Questions about the row below.
1) Report the entry just left of 11.7.
2) Report the largest entry.
9.2 -22.2 11.7 34.5 -21.9 59.5 -19.7 -14.4
1) -22.2
2) 59.5

B = [-17.382  18.008 -10.006  14.776 -18.433]
Give the entry just left of -10.006.
Answer: 18.008
The entry just left of the largest entry -> -17.382
Give the entry just left of the smallest entry.
Answer: 14.776

Questions about the matrix below. Rows and columns are numbered from 1.
1) Give the entry in the top-left corner.
2) Give the entry in the bottom-right corner.
3) Give the entry directly below the largest entry.
4) Give the entry just right of the smallest entry.
5) Give the entry in row 2 and column 1.
6) Give the entry in row 1 and column 3.
7) Give the entry in the top-right corner.
8) Give the entry directly above the smallest entry.
array([[ 0.12,  0.12,  0.06,  0.16,  0.20,  0.25,  0.09],
       [ 0.13,  0.22,  0.16,  0.22,  0.16,  0.15,  0.13],
       [ 0.11,  0.16,  0.17, -0.03,  0.11,  0.13,  0.16],
       [ 0.14,  0.13,  0.12,  0.10,  0.08,  0.10,  0.03],
       [ 0.13,  0.11,  0.10,  0.11,  0.15,  0.16,  0.09],
       [ 0.12,  0.16,  0.16, -0.15,  0.08,  0.05,  0.13],
       [ 0.13,  0.15,  0.10,  0.12,  0.11,  0.20,  0.10],
       [ 0.15,  0.11,  0.20,  0.16,  0.12,  0.20,  0.15],
       [ 0.13,  0.10,  0.10,  0.18,  0.08,  0.17,  0.11],
       [ 0.14,  0.10, -0.04,  0.02,  0.15,  0.06,  0.15]])
1) 0.12
2) 0.15
3) 0.15
4) 0.08
5) 0.13
6) 0.06
7) 0.09
8) 0.11

[[0.046, 0.197, 0.216, 0.046, 0.166, 0.098, 0.043, 0.044, 0.070, 0.186],
 [0.102, 0.048, 0.049, 0.100, -0.046, -0.007, 0.099, 0.098, 0.196, 0.047],
 [0.240, -0.020, -0.034, 0.229, -0.148, -0.056, 0.221, 0.227, 0.200, -0.006]]
Rows and columns are numbered from 1.
The entry in row 3 and column 2 -> -0.020
Read off the entry in row 1 and column 2.
A: 0.197
The entry at row 1, column 3 is 0.216
Read off the entry in row 2 and column 1.
A: 0.102
Read off the bottom entry of the column that holds the largest entry.
A: 0.240
Read off the entry just right of 0.227.
A: 0.200
The entry directly above -0.148 is -0.046
The entry at row 1, column 1 is 0.046
The top entry of the column that holds the smallest entry -> 0.166
The bottom-right entry: -0.006
Read off the entry directly below 0.043.
A: 0.099
The entry just left of 0.043 is 0.098
Read off the entry in the top-right corner.
A: 0.186
Read off the entry just left of -0.148.
A: 0.229
Read off the entry just right of the smallest entry.
A: -0.056
Read off the entry at row 3, column 3.
A: -0.034
Read off the entry in row 2 and column 2.
A: 0.048
The entry directly above 0.227: 0.098
Read off the entry directly below 0.070.
A: 0.196
Read off the entry directly above -0.056.
A: -0.007

665  490  378  349  405  432
722  660  821  632  567  471
460  245  137  505  759  740
464  358  316  606  783  755
707  654  806  641  582  494
720  658  819  634  571  474
532  721  721  698  607  664
670  505  433  391  435  442
711  652  809  639  579  487
514  803  768  709  557  670
682  653  793  653  596  518
695  657  801  644  585  502
The top-right entry is 432
Give the 2nd entry in reading order.
A: 490
The entry directly below 759 -> 783
The second-last entry, reading row by row -> 585
Give the top-left entry.
A: 665
Give the entry directly above 809.
A: 433
Give the last entry, reading row by row.
A: 502
The entry directly below 460: 464
Give the entry just right of the largest entry.
A: 632
Give the entry directly below 698.
A: 391
Give the third entry on the main diagonal.
A: 137
Give the smallest entry in the first column.
A: 460
The bottom entry of the column that holds the largest entry -> 801
The entry just left of the smallest entry: 245
The entry in the bottom-left corner -> 695
The entry just right of the smallest entry -> 505
The entry just left of the largest entry is 660
The 3rd-last entry, reading row by row: 644
The entry just right of 464 is 358
Give the entry directly below the smallest entry.
A: 316
Give the fifth-last entry, reading row by row.
A: 657
The largest entry in the last column is 755

W =
[[639 606 428 529 469 532 493 545]
 [753 485 510 484 503 488 612 425]
 [211 560 527 544 614 598 472 597]
 [327 534 546 642 640 574 573 559]
 [702 584 444 520 472 531 517 503]
 [283 541 537 588 627 580 540 582]
 [560 582 421 566 472 526 489 568]]
Indices start at 1.
The entry just left of 489 -> 526
The top-right entry -> 545
Read off the entry at row 1, column 3.
428
The entry directly below 520 -> 588
Read off the entry in row 1 and column 2.
606
Read off the entry directly above the largest entry.
639
Read off the entry in row 3 and column 1.
211
Read off the entry at row 3, column 3.
527
The entry just right of 484 is 503
The bottom-right entry: 568
Read off the largest entry.
753
Read off the entry at row 2, column 2.
485
Read off the entry just left of 598.
614
The entry just right of 546 -> 642
Read off the entry directly above 597.
425
The entry just right of 534: 546
Read off the entry just right of 702.
584
Read off the entry just right of 211.
560
Read off the entry directly below 573.
517
Read off the entry directly below the smallest entry.
327

Read these off the array that follows.
1) Give the entry just right of 4.514.
2) Give the entry just right of the smallest entry.
3) Give the entry just left of -4.455.
4) Give the entry just right of 3.799.
array([[-15.884,  -1.535,   0.124,   5.135,  -0.371,  -1.222,   8.565,
        -13.080,  -0.360,   5.848,   0.080],
       [  8.641,  -7.100,  21.416,   9.008,  -7.932,  -7.596, -11.711,
          3.918,  -8.300, -13.967,  -9.552],
       [  4.514,  11.561,  -9.163, -11.499,   8.849,   9.515,  -4.768,
          3.707,   8.992,  -4.455,   5.713],
       [-13.037,   3.799,  -0.768,  -0.893,   3.224,   3.648,  -1.693,
         -7.817,   3.142,  -3.279,   2.735],
       [ -1.016, -13.887, -22.258, -12.126, -12.375, -13.431,  -2.492,
         -3.583, -12.689,   0.104, -10.361],
       [ -0.664,  -9.037,  17.127,   7.367,  -9.825,  -8.706, -14.002,
         -0.918,  -9.401, -18.950, -11.222],
       [  6.554,  10.432,  -5.240,  -8.441,   8.065,   9.461,  -4.449,
          4.990,   8.290,  -5.214,   5.484],
       [  2.782,  -8.855,  12.641,   2.395,  -9.903,  -9.067, -17.667,
          0.732,  -9.482, -19.999, -11.228]])
1) 11.561
2) -12.126
3) 8.992
4) -0.768
